Below is a small trained network, with its code and all its weights. Each question gives an input and a target symbol and asks what happens when units are switched off, that is, made to give their printed mean instead of their output.

import numpy as np


def w(rows, s, z=0):
    codes = np.array(rows[::2]) - 128.0
    scale = np.full(codes.shape[1], s)
    scale[-1] = z or s
    return codes * scale


def norm(h):
    return h / np.sqrt((h * h).mean(-1, keepdims=True) + 1e-5)


def f(y):
    return y / 2 * (1 + np.tanh(0.7978845608 * (y + 0.044715 * y**3)))


def softmax(a):
    e = np.exp(a - a.max(-1, keepdims=True))
    return e / e.sum(-1, keepdims=True)


def log_softmax(a):
    a = a - a.max(-1, keepdims=True)
    return a - np.log(np.exp(a).sum(-1, keepdims=True))


def net(x, mask):
    ids = ['γζηλξστφψ'.index(c) for c in x.split()]
    T = len(ids)
    res = E[ids] + P[:T]
    r = norm(res)
    for j in range(2):
        rows = slice(2 * j, 2 * j + 2)
        q, k, v = (r @ M[0][rows].T for M in (Q, K, V))
        z = softmax(np.where(np.tri(T) > 0, q @ k.T / 2**0.5, -1e9)) @ v
        o = O[0][rows]
        res = res + np.where(mask[j], z, o[:, -1]) @ o[:, :-1]
    y = f(norm(res) @ A[0][:, :-1].T + A[0][:, -1])
    res = res + np.where(mask[2:26], y, B[0][:, -1]) @ B[0][:, :-1]
    return log_softmax(norm(res)[-1] @ U[:, :-1].T + U[:, -1])


Q, K, V, O, A, B = {}, {}, {}, {}, {}, {}
E = w([
[157,116,119,136],'γ',
[160,120,117,126],'ζ',
[137,175,150,86],'η',
[124,113,134,131],'λ',
[170,127,115,115],'ξ',
[126,112,135,150],'σ',
[60,139,197,115],'τ',
[140,185,120,148],'φ',
[135,5,179,122],'ψ',
],0.018)
P = w([
[1,122,130,108],'0',
[176,104,141,165],'1',
[179,91,158,166],'2',
[169,81,168,160],'3',
[156,81,180,140],'4',
[152,75,178,132],'5',
[150,75,176,130],'6',
[143,77,173,116],'7',
[140,72,175,117],'8',
[140,72,170,120],'9',
[134,75,168,113],'10',
[135,72,166,117],'11',
[137,77,167,132],'12',
],0.0052)
Q[0] = w([
[61,175,143,198],'h1',
[100,149,135,94],'h1',
[162,196,137,156],'h2',
[2,152,167,129],'h2',
],0.012)
K[0] = w([
[203,133,207,66],'h1',
[212,150,100,160],'h1',
[136,212,102,144],'h2',
[215,137,254,132],'h2',
],0.0094)
V[0] = w([
[184,84,68,106],'h1',
[155,128,107,226],'h1',
[89,103,73,254],'h2',
[177,88,113,109],'h2',
],0.0073)
O[0] = w([
[102,117,203,171,14],'h1',
[74,87,61,203,146],'h1',
[158,67,162,2,78],'h2',
[223,176,111,181,9],'h2',
],0.0069,0.0013)
A[0] = w([
[190,125,160,120,38],'n1',
[85,186,98,135,161],'n2',
[127,172,124,111,142],'n3',
[108,164,118,138,85],'n4',
[112,69,112,168,108],'n5',
[139,160,107,98,133],'n6',
[134,148,1,248,6],'n7',
[153,131,82,85,86],'n8',
[205,112,75,119,226],'n9',
[120,185,138,177,68],'n10',
[188,114,75,196,20],'n11',
[80,188,133,226,14],'n12',
[174,124,140,70,24],'n13',
[132,128,132,129,116],'n14',
[135,51,94,176,67],'n15',
[115,102,135,147,192],'n16',
[109,171,95,116,139],'n17',
[48,130,110,193,1],'n18',
[107,146,234,134,74],'n19',
[71,179,72,126,155],'n20',
[39,131,91,125,101],'n21',
[179,134,84,98,144],'n22',
[51,105,146,62,169],'n23',
[90,118,171,183,114],'n24',
],0.0094,0.0037)
B[0] = w([
[190,137,215,154,140],'n1',
[128,14,132,135,233],'n2',
[81,63,123,121,209],'n3',
[110,55,146,119,146],'n4',
[151,205,124,60,146],'n5',
[86,42,170,135,175],'n6',
[155,16,46,225,183],'n7',
[61,136,111,143,124],'n8',
[77,163,96,194,253],'n9',
[64,2,106,50,218],'n10',
[249,221,101,124,152],'n11',
[84,76,175,37,211],'n12',
[57,138,187,104,127],'n13',
[130,135,126,127,125],'n14',
[76,215,115,32,171],'n15',
[182,179,59,125,160],'n16',
[108,22,172,154,182],'n17',
[169,123,103,104,104],'n18',
[89,99,37,125,205],'n19',
[161,44,153,175,194],'n20',
[153,141,198,179,108],'n21',
[44,170,139,182,173],'n22',
[204,176,95,209,167],'n23',
[118,184,33,130,152],'n24',
],0.0044,0.0032)
U = w([
[187,151,195,170,118],'γ',
[156,99,84,3,2],'ζ',
[94,158,253,63,122],'η',
[148,150,125,145,222],'λ',
[70,164,28,50,90],'ξ',
[148,120,76,186,213],'σ',
[26,186,146,188,2],'τ',
[127,58,115,232,187],'φ',
[240,89,186,58,31],'ψ',
],0.015,0.0036)

Each question gives the input, a string of symbols that net reads in full, and the target symbol t.
The units are the heads (2 rows each of Q, K, V and O) and the neurons (one row each of A and B). Each row of codes is followed by its name. A weight is (code - 128) times the scale printed after its matrix; where a second scale follows, it is the last column's (O, A, B and U).
mask holds one flag per unit, heads first, then neurons. A switched-off unit (its flag False) gives its mean, the last column of its rows in O or B, instead of its output. The means were averaged over made-up inputs and are rounded, as every weight is.
A unit's drop is (log p(t) with every unit on - log p(t) with that unit switched off) / (log p(t) with every unit on - log p(t) with every unit switched off).
The circuit of an input: a set's keep is (log p(t) with only the set's units on - log p(t) with every unit switched off) / (log p(t) with every unit on - log p(t) with every unit switched off). Starting from the 12 units with the biggest drops (on a tie, the unit counted first), units are removed one at a time, each time the one whose removal leaves the highest keep (on an exact tie, the one counted first), for as long as the keep stays at least 0.8.
circuit, biggest first: the units of the circuit, biggest drop first
unit that matters most: the unit with the biggest drop
top k neurons: the k neurons with the biggest drops, biggest first
which heads matter: for each layer, one digit per head in row order, 1 if its drop is at least 0.15 and else 0, layers parted by /
input φ ζ ξ φ, target ζ: which heads matter	11
input ψ η τ, target τ: which heads matter	01
input λ φ σ φ ξ η η ζ ζ, target η: which heads matter	01
input η η φ η ζ η λ σ τ τ ζ ζ, target σ: circuit, biggest first	[h2; n11]
input η ζ φ φ λ σ λ φ φ φ ψ, target ψ: which heads matter	01
input φ ζ φ ζ ζ φ η φ ζ η φ σ η, target φ: unit that matters most	h1
input τ φ φ φ η γ σ σ σ σ ζ, target τ: which heads matter	00
input η φ η η ζ ψ ξ, target σ: circuit, biggest first	[h2; n11]
input φ ψ φ φ η φ, target η: circuit, biggest first	[h2; n7]
input λ φ λ, target ψ: which heads matter	01
input φ φ λ, target ξ: circuit, biggest first	[h1; n15]
input η η φ η ζ φ φ σ ξ λ, target ξ: which heads matter	00
input γ φ ζ φ ψ φ τ σ φ φ φ, target φ: which heads matter	10
input φ γ γ, target ξ: unit that matters most	h2
input σ φ λ, target ζ: which heads matter	11
input ζ ζ ζ, target γ: which heads matter	10
input η ζ η ψ λ ψ η γ, target σ: top 2 neurons	[n7; n9]
input η φ φ η ζ, target σ: top 2 neurons	[n7; n11]
input τ φ η η φ φ τ η ζ σ τ γ γ, target τ: which heads matter	10
input λ φ φ φ ψ γ ψ η φ λ γ, target η: top 2 neurons	[n13; n22]
input λ ζ η φ φ φ φ ξ, target η: unit that matters most	n13
input φ φ φ φ ζ γ ξ τ, target τ: top 2 neurons	[n24; n19]
